Below is a small trained network, with its code and all its weights. Each question gives an input and a target symbol and asks what happens when units are switched off, that is, made to give their printed mean instead of their output.

import numpy as np


def w(rows, s, z=0):
    codes = np.array(rows[::2]) - 128.0
    scale = np.full(codes.shape[1], s)
    scale[-1] = z or s
    return codes * scale


def norm(h):
    return h / np.sqrt((h * h).mean(-1, keepdims=True) + 1e-5)


def f(y):
    return y / 2 * (1 + np.tanh(0.7978845608 * (y + 0.044715 * y**3)))


def softmax(a):
    e = np.exp(a - a.max(-1, keepdims=True))
    return e / e.sum(-1, keepdims=True)


def log_softmax(a):
    a = a - a.max(-1, keepdims=True)
    return a - np.log(np.exp(a).sum(-1, keepdims=True))


def net(x, mask):
    ids = ['αγμσφψω'.index(c) for c in x.split()]
    T = len(ids)
    res = E[ids] + P[:T]
    u = 0
    for l in range(2):
        r = norm(res)
        for j in range(3):
            rows = slice(4 * j, 4 * j + 4)
            q, k, v = (r @ M[l][rows].T for M in (Q, K, V))
            z = softmax(np.where(np.tri(T) > 0, q @ k.T / 4**0.5, -1e9)) @ v
            o = O[l][rows]
            res = res + np.where(mask[u + j], z, o[:, -1]) @ o[:, :-1]
        u += 3
        y = f(norm(res) @ A[l][:, :-1].T + A[l][:, -1])
        res = res + np.where(mask[u : u + 16], y, B[l][:, -1]) @ B[l][:, :-1]
        u += 16
    return log_softmax(norm(res)[-1] @ U[:, :-1].T + U[:, -1])


Q, K, V, O, A, B = {}, {}, {}, {}, {}, {}
E = w([
[35,222,191,189],'α',
[73,30,41,136],'γ',
[29,215,191,143],'μ',
[67,167,227,49],'σ',
[164,18,169,151],'φ',
[1,139,51,197],'ψ',
[132,134,251,105],'ω',
],0.00026)
P = w([
[9,42,182,133],'0',
[131,120,134,148],'1',
[1,67,172,135],'2',
[154,145,131,155],'3',
[11,68,161,136],'4',
[165,152,118,142],'5',
[17,67,159,137],'6',
[194,175,102,142],'7',
[22,61,159,138],'8',
],0.00084)
Q[0] = w([
[212,233,134,144],'0.h1',
[45,25,119,118],'0.h1',
[214,237,129,156],'0.h1',
[41,16,129,94],'0.h1',
[253,232,39,200],'0.h2',
[3,46,154,128],'0.h2',
[4,23,213,57],'0.h2',
[4,20,221,47],'0.h2',
[78,133,74,217],'0.h3',
[143,224,128,70],'0.h3',
[185,86,140,85],'0.h3',
[136,232,73,183],'0.h3',
],0.0032)
K[0] = w([
[221,171,12,145],'0.h1',
[34,78,243,118],'0.h1',
[217,164,11,161],'0.h1',
[42,98,245,89],'0.h1',
[251,234,65,79],'0.h2',
[35,9,244,121],'0.h2',
[5,24,195,176],'0.h2',
[5,28,187,182],'0.h2',
[144,211,106,112],'0.h3',
[161,96,95,227],'0.h3',
[60,62,196,113],'0.h3',
[157,195,106,241],'0.h3',
],0.0032)
V[0] = w([
[185,182,122,102],'0.h1',
[59,53,163,160],'0.h1',
[60,53,218,156],'0.h1',
[208,215,95,92],'0.h1',
[96,244,162,120],'0.h2',
[195,66,228,105],'0.h2',
[74,114,4,165],'0.h2',
[173,20,130,131],'0.h2',
[156,202,65,117],'0.h3',
[133,78,207,98],'0.h3',
[108,79,74,167],'0.h3',
[109,46,195,126],'0.h3',
],0.0011)
O[0] = w([
[75,119,160,133,46],'0.h1',
[188,145,93,122,239],'0.h1',
[180,171,87,119,254],'0.h1',
[58,111,167,135,2],'0.h1',
[244,56,63,138,119],'0.h2',
[64,243,50,113,113],'0.h2',
[123,78,236,125,158],'0.h2',
[10,243,152,113,131],'0.h2',
[90,182,123,119,55],'0.h3',
[162,84,181,137,153],'0.h3',
[139,90,85,141,163],'0.h3',
[165,70,143,140,192],'0.h3',
],0.0014,0.0013)
A[0] = w([
[75,103,217,48,51],'0.n1',
[124,117,98,173,175],'0.n2',
[97,107,185,88,55],'0.n3',
[151,216,122,182,94],'0.n4',
[147,119,152,104,23],'0.n5',
[36,163,185,149,13],'0.n6',
[170,132,164,60,71],'0.n7',
[149,194,167,163,138],'0.n8',
[121,131,105,171,116],'0.n9',
[127,87,208,147,2],'0.n10',
[63,149,109,196,50],'0.n11',
[128,131,134,128,94],'0.n12',
[143,109,199,140,100],'0.n13',
[100,107,109,40,176],'0.n14',
[146,203,84,182,67],'0.n15',
[70,108,185,2,81],'0.n16',
],0.0026,0.00032)
B[0] = w([
[164,115,77,82,174],'0.n1',
[108,164,146,75,253],'0.n2',
[150,128,85,107,134],'0.n3',
[102,71,102,68,68],'0.n4',
[126,160,135,160,79],'0.n5',
[205,67,116,182,104],'0.n6',
[89,175,212,249,37],'0.n7',
[75,67,126,102,55],'0.n8',
[119,171,152,88,180],'0.n9',
[132,220,89,132,202],'0.n10',
[168,191,218,192,152],'0.n11',
[128,130,130,127,105],'0.n12',
[113,225,120,137,168],'0.n13',
[130,88,145,98,130],'0.n14',
[126,110,91,52,90],'0.n15',
[155,80,96,61,142],'0.n16',
],0.0014,0.00039)
Q[1] = w([
[55,169,249,234],'1.h1',
[72,243,32,156],'1.h1',
[189,37,15,30],'1.h1',
[213,134,3,25],'1.h1',
[76,137,223,55],'1.h2',
[100,145,222,52],'1.h2',
[84,137,223,52],'1.h2',
[160,115,32,203],'1.h2',
[50,10,130,139],'1.h3',
[54,11,121,133],'1.h3',
[43,4,85,209],'1.h3',
[64,18,136,104],'1.h3',
],0.0031)
K[1] = w([
[28,61,30,249],'1.h1',
[60,231,36,59],'1.h1',
[213,130,235,4],'1.h1',
[234,228,207,14],'1.h1',
[142,55,60,65],'1.h2',
[104,50,62,78],'1.h2',
[131,53,59,68],'1.h2',
[143,205,197,186],'1.h2',
[53,12,58,119],'1.h3',
[64,13,49,114],'1.h3',
[44,6,32,201],'1.h3',
[90,19,64,79],'1.h3',
],0.0032)
V[1] = w([
[81,155,1,185],'1.h1',
[122,140,105,131],'1.h1',
[193,114,119,184],'1.h1',
[96,157,37,140],'1.h1',
[146,128,183,129],'1.h2',
[130,130,100,127],'1.h2',
[97,128,49,104],'1.h2',
[138,39,213,106],'1.h2',
[133,132,109,122],'1.h3',
[97,74,139,140],'1.h3',
[115,20,53,157],'1.h3',
[105,151,124,195],'1.h3',
],0.00087)
O[1] = w([
[107,56,255,152,166],'1.h1',
[136,123,153,134,128],'1.h1',
[84,147,159,97,179],'1.h1',
[131,90,186,125,140],'1.h1',
[136,138,188,105,112],'1.h2',
[127,142,95,149,138],'1.h2',
[106,152,51,151,140],'1.h2',
[77,110,166,177,145],'1.h2',
[141,136,173,88,132],'1.h3',
[136,224,141,105,165],'1.h3',
[150,194,181,88,254],'1.h3',
[144,130,78,72,129],'1.h3',
],0.00095,0.00072)
A[1] = w([
[183,99,126,145,131],'1.n1',
[129,126,126,130,120],'1.n2',
[153,184,198,198,34],'1.n3',
[25,118,70,21,28],'1.n4',
[147,185,99,105,135],'1.n5',
[156,139,16,37,2],'1.n6',
[140,116,173,178,71],'1.n7',
[60,83,185,136,49],'1.n8',
[210,109,91,127,149],'1.n9',
[116,129,137,160,86],'1.n10',
[98,141,152,195,115],'1.n11',
[159,84,46,41,5],'1.n12',
[45,139,136,162,134],'1.n13',
[2,153,162,147,108],'1.n14',
[76,94,102,77,42],'1.n15',
[38,117,134,70,63],'1.n16',
],0.003,0.00092)
B[1] = w([
[130,176,109,202,227],'1.n1',
[127,130,129,129,124],'1.n2',
[104,33,185,156,176],'1.n3',
[150,9,95,250,89],'1.n4',
[122,143,59,94,87],'1.n5',
[192,94,164,14,97],'1.n6',
[196,66,150,138,179],'1.n7',
[131,158,64,62,188],'1.n8',
[55,231,83,131,253],'1.n9',
[160,91,168,117,115],'1.n10',
[156,76,231,93,176],'1.n11',
[99,92,213,78,148],'1.n12',
[101,171,178,61,155],'1.n13',
[24,238,166,41,176],'1.n14',
[97,89,132,167,87],'1.n15',
[67,138,117,192,93],'1.n16',
],0.0015,0.00055)
U = w([
[253,75,253,253,183],'α',
[3,3,3,253,243],'γ',
[253,253,3,253,60],'μ',
[253,3,3,3,109],'σ',
[253,253,3,253,1],'φ',
[3,253,253,3,237],'ψ',
[253,253,3,3,86],'ω',
],0.0032,0.0027)

Each question gives the input, a string of symbols that net reads in full, and the target symbol t.
The units are the heads (4 rows each of Q, K, V and O) and the neurons (one row each of A and B). Each row of codes is followed by its name. A weight is (code - 128) times the scale printed after its matrix; where a second scale follows, it is the last column's (O, A, B and U).
mask holds one flag per unit, layer by layer, with each layer's heads first. A switched-off unit (its flag False) gives its mean, the last column of its rows in O or B, instead of its output. The means were averaged over made-up inputs and are rounded, as every weight is.
A unit's drop is (log p(t) with every unit on - log p(t) with that unit switched off) / (log p(t) with every unit on - log p(t) with every unit switched off).
The circuit of an input: a set's keep is (log p(t) with only the set's units on - log p(t) with every unit switched off) / (log p(t) with every unit on - log p(t) with every unit switched off). Starting from the 12 units with the biggest drops (on a tie, the unit counted first), units are removed one at a time, each time the one whose removal leaves the highest keep (on an exact tie, the one counted first), for as long as the keep stays at least 0.8.
circuit, biggest first: the units of the circuit, biggest drop first
top k neurons: the k neurons with the biggest drops, biggest first
top k neurons in layer l: the k neurons of layer l with the biggest drops, biggest first
which heads matter: for each layer, one digit per head in row order, 1 if its drop is at least 0.15 and else 0, layers parted by /
input γ φ φ ψ σ ψ μ ψ, target α: circuit, biggest first : 0.h1; 0.h2; 0.n1
input σ σ γ γ γ ψ, target ψ: which heads matter : 111 / 000
input γ μ σ ω γ ψ, target σ: circuit, biggest first : 0.n15; 1.n6; 0.n4
input γ μ γ ω ψ μ, target σ: top 3 neurons in layer 0 : 0.n15; 0.n4; 0.n6
input γ σ γ γ γ γ σ ω, target ψ: top 3 neurons : 0.n7; 0.n8; 1.n14
input σ γ γ γ φ μ, target ψ: circuit, biggest first : 0.h1; 0.n8; 0.n4
input ψ α ψ σ γ φ α ψ, target γ: top 4 neurons : 0.n15; 0.n4; 1.n4; 0.n6
input φ γ ψ α γ ψ ψ ω, target α: circuit, biggest first : 0.h1; 1.n3
input γ σ γ γ γ φ γ μ, target γ: circuit, biggest first : 0.h1; 0.n4; 1.n4; 0.n8
input γ γ φ φ φ ω, target γ: top 3 neurons in layer 0 : 0.n4; 0.n15; 0.n8
input γ γ μ ψ μ γ ω ω, target ψ: which heads matter : 101 / 000
input ψ γ γ γ, target ψ: which heads matter : 010 / 000
input φ ψ γ γ γ ψ σ μ, target α: top 3 neurons in layer 0 : 0.n7; 0.n1; 0.n16
input γ α α ψ σ φ γ φ, target γ: top 3 neurons in layer 0 : 0.n4; 0.n15; 0.n11
input ψ σ ω φ φ σ, target γ: top 2 neurons : 1.n4; 0.n15
input γ α σ ψ ψ γ ω φ, target ψ: top 2 neurons : 0.n6; 1.n14
input α α γ ψ γ φ, target α: top 4 neurons : 0.n7; 0.n16; 0.n1; 1.n3
input γ μ γ α α α φ γ ω, target ω: top neuron : 0.n1
input φ α ψ α γ ω ψ α, target σ: top neuron : 0.n15
input μ γ α, target α: top 4 neurons : 0.n6; 0.n11; 1.n3; 0.n1
input γ φ α, target α: which heads matter : 101 / 000
input γ ψ ψ γ, target α: which heads matter : 010 / 000
input φ ψ σ σ, target α: which heads matter : 110 / 001
input γ φ γ γ, target γ: top 2 neurons : 0.n15; 1.n4
input γ ω γ γ, target σ: top 3 neurons in layer 0 : 0.n15; 0.n6; 0.n4
input ω ψ μ γ γ ω α φ, target σ: which heads matter : 111 / 000
input ω ψ σ φ γ σ, target γ: which heads matter : 110 / 000
input γ ω γ ψ μ γ, target α: top 2 neurons : 0.n16; 0.n1
input α ω ψ α, target σ: which heads matter : 111 / 001
input γ ω γ μ, target σ: which heads matter : 110 / 100
